Below are the code and all the weights of a small trained network. Each question names an input and a class and asks about switching units off, where a switched-off unit gives its printed mean instead of its output.

import numpy as np


def w(rows, s, z=0):
    codes = np.array(rows[::2]) - 128.0
    scale = np.full(codes.shape[1], s)
    scale[-1] = z or s
    return codes * scale


def f(y):
    return np.maximum(y, 0)


def log_softmax(a):
    a = a - a.max(-1, keepdims=True)
    return a - np.log(np.exp(a).sum(-1, keepdims=True))


def net(x, mask):
    res = np.array(x, float).reshape(1, 2) / 4 @ E
    y = f(res @ A[0][:, :-1].T + A[0][:, -1])
    res = res + np.where(mask, y, B[0][:, -1]) @ B[0][:, :-1]
    return log_softmax(res[-1] @ U[:, :-1].T + U[:, -1])


A, B = {}, {}
E = w([
[108,17,199,126,98,175,46,181],'x0',
[154,147,150,192,84,160,3,115],'x1',
],0.014)
A[0] = w([
[117,65,127,85,141,130,252,131,116],'N0',
[126,14,136,111,112,141,111,135,99],'N1',
[141,205,116,164,112,141,12,104,95],'N2',
[148,164,100,168,89,139,182,106,110],'N3',
[136,137,128,127,126,124,111,122,249],'N4',
[142,196,129,178,131,116,135,150,82],'N5',
[129,211,127,113,140,111,150,106,148],'N6',
[118,163,112,76,133,142,137,73,88],'N7',
[130,155,160,138,131,120,108,106,117],'N8',
],0.02,0.016)
B[0] = w([
[178,126,110,147,83,133,172,122,254],'N0',
[136,129,155,86,181,108,72,135,219],'N1',
[211,112,126,117,103,114,181,104,241],'N2',
[125,120,143,103,159,127,106,139,200],'N3',
[2,170,101,218,97,173,142,207,217],'N4',
[148,117,164,94,145,121,98,138,171],'N5',
[119,119,134,118,155,129,71,137,239],'N6',
[125,121,174,109,140,102,123,116,177],'N7',
[135,119,106,115,114,113,127,116,152],'N8',
],0.036,0.022)
U = w([
[232,123,133,171,44,85,211,136,148],'0',
[136,130,207,112,230,74,67,169,111],'1',
[24,195,95,252,76,175,153,183,255],'2',
[127,144,122,164,113,103,182,55,69],'3',
[112,173,62,170,171,157,158,54,69],'4',
[113,127,77,110,111,86,144,61,81],'5',
],0.012,0.0075)

Each question gives the input, the list of numbers given to net, and the class t.
The units are the neurons (one row each of A and B). Each row of codes is followed by its name. A weight is (code - 128) times the scale printed after its matrix; where a second scale follows, it is the last column's (A, B and U).
mask holds one flag per neuron, in row order. A switched-off neuron (its flag False) gives its mean, the last column of its row in B, instead of its output. The means were averaged over made-up inputs and are rounded, as every weight is.
A unit's drop is (log p(t) with every unit on - log p(t) with that unit switched off) / (log p(t) with every unit on - log p(t) with every unit switched off).
The circuit of an input: a set's keep is (log p(t) with only the set's units on - log p(t) with every unit switched off) / (log p(t) with every unit on - log p(t) with every unit switched off). Starting from all 9 units, units are removed one at a time, each time the one whose removal leaves the highest keep (on an exact tie, the one counted first), for as long as the keep stays at least 0.8.
units of the circuit, in order: the units of the circuit, biggest drop first
most important unit: the unit with the biggest drop
k most important neurons: the k neurons with the biggest drops, biggest first
drop when u is switched off: that unit's drop, to one decimal
input [-4,-2], class 1: 2 most important neurons => N6; N2
input [-8,-7], class 1: 3 most important neurons => N6; N3; N2
input [4,-8], class 0: most important unit => N0
input [-3,-1], class 2: units of the circuit, in order => N1; N2
input [5,-5], class 0: 2 most important neurons => N0; N6
input [-4,0], class 1: 2 most important neurons => N0; N6
input [-4,-3], class 1: 3 most important neurons => N2; N6; N4
input [-7,-6], class 1: 4 most important neurons => N6; N2; N3; N7
input [3,-1], class 2: 3 most important neurons => N6; N3; N5
input [3,-2], class 2: 2 most important neurons => N2; N6
input [3,-5], class 0: 2 most important neurons => N0; N4
input [3,2], class 2: 2 most important neurons => N6; N3
input [-3,3], class 2: 3 most important neurons => N1; N0; N4
input [6,-7], class 0: units of the circuit, in order => N0
input [-3,2], class 2: 2 most important neurons => N1; N4
input [1,4], class 0: 2 most important neurons => N2; N6
input [-3,0], class 2: 2 most important neurons => N1; N2
input [2,8], class 0: drop when N2 is switched off => 8.5
input [2,7], class 0: drop when N2 is switched off => 8.1
input [-1,-2], class 2: most important unit => N2
input [1,7], class 0: drop when N2 is switched off => 9.8
input [-2,-3], class 2: drop when N2 is switched off => 2.2
